Here is a tiny trained network, its code and every weight. The questions are about switching its units off for an input and a class, where a switched-off unit gives its printed mean instead of its output.

import numpy as np


def w(rows, s, z=0):
    codes = np.array(rows[::2]) - 128.0
    scale = np.full(codes.shape[1], s)
    scale[-1] = z or s
    return codes * scale


def f(y):
    return np.maximum(y, 0)


def log_softmax(a):
    a = a - a.max(-1, keepdims=True)
    return a - np.log(np.exp(a).sum(-1, keepdims=True))


def net(x, mask):
    res = np.array(x, float).reshape(1, 7) / 4 @ E
    y = f(res @ A[0][:, :-1].T + A[0][:, -1])
    res = res + np.where(mask, y, B[0][:, -1]) @ B[0][:, :-1]
    return log_softmax(res[-1] @ U[:, :-1].T + U[:, -1])


A, B = {}, {}
E = w([
[140,116,182,216,114,114,155,173,182,19,86,103],'x0',
[217,120,192,94,19,94,113,61,143,100,188,135],'x1',
[155,214,130,114,155,120,247,158,105,91,160,188],'x2',
[146,199,76,115,166,143,89,75,198,84,156,47],'x3',
[134,111,209,127,160,220,192,112,220,200,136,132],'x4',
[62,140,114,111,87,137,50,203,216,115,190,198],'x5',
[228,138,146,75,131,103,101,254,144,164,109,65],'x6',
],0.0091)
A[0] = w([
[190,94,137,151,168,142,142,67,65,165,90,49,52],'neuron 0',
[150,86,156,218,134,130,134,139,156,24,95,126,178],'neuron 1',
[135,197,74,105,170,170,104,65,203,87,174,20,162],'neuron 2',
[120,131,62,1,142,150,101,87,68,207,169,164,141],'neuron 3',
[82,120,109,168,138,160,137,68,128,104,175,179,22],'neuron 4',
[175,166,130,106,151,121,202,88,90,129,100,99,125],'neuron 5',
[146,206,132,125,119,137,193,150,99,114,159,186,4],'neuron 6',
[78,145,126,102,112,141,116,184,184,147,182,190,112],'neuron 7',
[122,46,122,133,105,147,55,87,150,154,106,66,83],'neuron 8',
[168,111,138,155,147,148,161,106,92,142,106,111,105],'neuron 9',
[181,125,121,86,129,102,152,201,141,158,142,82,48],'neuron 10',
[183,149,139,113,148,103,100,208,140,166,137,90,62],'neuron 11',
[114,30,166,158,120,132,76,133,94,165,105,132,167],'neuron 12',
[125,113,143,111,143,185,150,105,153,206,163,132,104],'neuron 13',
[94,64,183,127,84,105,184,179,78,171,118,187,135],'neuron 14',
[115,141,94,148,173,121,126,181,134,168,101,122,16],'neuron 15',
[198,112,155,127,63,124,136,85,130,102,151,133,38],'neuron 16',
[107,145,138,154,100,117,120,178,197,86,138,177,140],'neuron 17',
[81,163,103,82,90,149,73,168,186,129,194,191,100],'neuron 18',
[145,219,145,97,159,118,209,161,98,95,172,194,41],'neuron 19',
[158,108,216,129,157,204,175,102,233,173,113,129,96],'neuron 20',
[117,143,106,120,123,74,120,140,79,116,104,134,137],'neuron 21',
[186,110,154,84,41,112,155,93,153,127,172,116,25],'neuron 22',
[166,123,127,61,126,121,124,194,132,138,103,100,4],'neuron 23',
[137,134,42,130,103,10,72,135,53,60,122,134,96],'neuron 24',
[165,124,179,95,69,67,103,92,105,109,181,127,59],'neuron 25',
[87,112,121,160,126,151,143,80,99,115,133,168,66],'neuron 26',
[67,123,105,155,118,138,134,62,146,109,141,126,55],'neuron 27',
[149,123,152,97,77,124,134,79,133,125,140,144,54],'neuron 28',
[91,134,75,154,177,168,152,179,109,166,104,109,53],'neuron 29',
[80,121,78,149,169,150,139,153,120,132,84,114,12],'neuron 30',
[113,117,114,162,131,108,160,65,124,132,107,130,97],'neuron 31',
[94,136,114,166,119,111,144,74,134,110,161,186,81],'neuron 32',
[91,126,85,147,182,131,139,158,107,125,73,110,93],'neuron 33',
],0.0098,0.004)
B[0] = w([
[104,67,144,118,143,56,119,104,127,109,138,121,201],'neuron 0',
[140,115,139,122,101,161,129,227,101,71,106,70,219],'neuron 1',
[166,163,102,142,78,58,188,220,64,187,201,178,218],'neuron 2',
[154,105,164,177,106,179,168,254,113,43,77,22,246],'neuron 3',
[191,143,173,109,136,124,79,106,98,131,76,151,192],'neuron 4',
[102,58,140,141,152,62,128,110,160,130,136,114,197],'neuron 5',
[73,176,143,88,72,106,90,140,211,162,139,80,193],'neuron 6',
[112,73,124,128,151,80,151,74,127,118,139,114,212],'neuron 7',
[55,183,144,107,109,108,60,139,234,168,146,92,189],'neuron 8',
[121,57,119,114,140,73,135,98,123,102,153,116,172],'neuron 9',
[195,147,178,116,131,128,91,91,109,136,52,168,185],'neuron 10',
[175,143,145,116,115,123,94,85,103,143,74,180,190],'neuron 11',
[101,180,133,116,57,85,127,149,196,159,172,128,194],'neuron 12',
[125,106,73,158,89,183,141,104,125,102,102,116,185],'neuron 13',
[170,156,109,154,97,97,189,179,64,171,198,172,227],'neuron 14',
[119,154,125,86,174,142,120,135,131,111,133,164,169],'neuron 15',
[80,149,133,92,182,163,148,145,118,83,144,163,181],'neuron 16',
[131,70,132,143,139,101,133,112,100,86,129,105,207],'neuron 17',
[134,46,141,114,173,58,133,71,102,104,137,95,221],'neuron 18',
[52,178,134,133,51,92,63,113,251,147,124,76,222],'neuron 19',
[132,116,34,184,101,203,158,41,113,135,108,121,219],'neuron 20',
[123,134,103,147,121,145,142,71,125,144,148,119,185],'neuron 21',
[77,152,112,95,196,164,129,135,91,113,133,164,187],'neuron 22',
[180,132,168,112,135,129,90,103,116,163,72,173,174],'neuron 23',
[144,115,42,199,99,196,174,14,143,147,114,128,246],'neuron 24',
[65,161,127,80,173,192,135,136,106,97,147,168,193],'neuron 25',
[178,154,167,97,123,109,100,122,95,156,95,148,184],'neuron 26',
[202,165,168,95,117,114,96,129,120,149,75,177,182],'neuron 27',
[101,168,160,88,176,158,130,131,104,83,141,159,166],'neuron 28',
[80,152,127,86,158,154,116,121,93,93,151,176,193],'neuron 29',
[106,168,136,86,190,175,116,138,119,116,151,150,176],'neuron 30',
[153,99,158,101,132,99,94,123,111,150,88,130,172],'neuron 31',
[191,138,145,112,114,119,98,135,121,144,67,157,191],'neuron 32',
[75,150,111,108,158,141,135,131,117,100,144,167,191],'neuron 33',
],0.0086,0.014)
U = w([
[197,136,173,90,123,131,74,105,108,152,37,180,49],'0',
[56,155,123,72,203,190,126,133,107,92,163,183,94],'1',
[127,104,55,182,88,206,153,58,127,139,117,124,95],'2',
[69,156,142,105,73,102,78,137,194,161,144,90,252],'3',
[113,12,145,108,159,54,130,99,113,104,153,109,88],'4',
[147,100,152,145,97,180,145,213,106,54,85,56,179],'5',
[165,145,114,133,83,92,171,180,86,190,223,179,149],'6',
[140,132,161,152,148,138,141,142,127,148,173,113,151],'7',
],0.011,0.0039)

Each question gives the input, the list of numbers given to net, and the class t.
The units are the neurons (one row each of A and B). Each row of codes is followed by its name. A weight is (code - 128) times the scale printed after its matrix; where a second scale follows, it is the last column's (A, B and U).
mask holds one flag per neuron, in row order. A switched-off neuron (its flag False) gives its mean, the last column of its row in B, instead of its output. The means were averaged over made-up inputs and are rounded, as every weight is.
A unit's drop is (log p(t) with every unit on - log p(t) with that unit switched off) / (log p(t) with every unit on - log p(t) with every unit switched off).
most important unit: the unit with the biggest drop
k most important neurons: the k neurons with the biggest drops, biggest first
drop when u is switched off: that unit's drop, to one decimal
input [6,6,4,7,3,-2,-2], class 6: most important neuron => [neuron 2]
input [7,-5,-4,7,2,2,-6], class 5: 3 most important neurons => [neuron 1; neuron 14; neuron 11]
input [2,2,-5,6,3,2,1], class 6: 3 most important neurons => [neuron 2; neuron 19; neuron 6]
input [1,-7,-8,-3,-8,-7,-1], class 2: 4 most important neurons => [neuron 24; neuron 19; neuron 21; neuron 25]
input [5,1,-5,-3,6,-4,5], class 2: 3 most important neurons => [neuron 20; neuron 3; neuron 19]
input [6,5,-5,7,-3,-8,-1], class 4: 2 most important neurons => [neuron 0; neuron 3]
input [1,8,2,7,6,-1,4], class 1: 2 most important neurons => [neuron 22; neuron 16]
input [-3,2,6,2,8,-7,3], class 2: 2 most important neurons => [neuron 20; neuron 13]
input [0,3,-4,-6,5,6,4], class 4: 3 most important neurons => [neuron 18; neuron 2; neuron 24]
input [8,4,1,8,-7,-7,8], class 0: 2 most important neurons => [neuron 3; neuron 10]
input [7,2,-8,4,3,-5,-2], class 3: 2 most important neurons => [neuron 8; neuron 3]
input [5,-6,6,-7,6,1,-2], class 6: 3 most important neurons => [neuron 14; neuron 24; neuron 3]
input [8,4,-8,-8,1,7,3], class 3: 2 most important neurons => [neuron 12; neuron 8]
input [-3,3,2,-2,-7,-4,1], class 2: most important unit => neuron 24
input [6,5,-3,-1,6,7,-1], class 4: 3 most important neurons => [neuron 24; neuron 18; neuron 3]
input [-7,-2,-1,4,6,4,-6], class 5: drop when neuron 20 is switched off => 0.0
input [-6,-7,8,6,5,5,-2], class 3: drop when neuron 16 is switched off => 0.1
input [0,5,8,1,5,-1,-5], class 3: drop when neuron 19 is switched off => 0.9
input [-8,2,-2,3,-6,-5,-1], class 5: drop when neuron 3 is switched off => 2.3
input [8,-2,-1,-6,-4,-8,8], class 0: most important unit => neuron 10
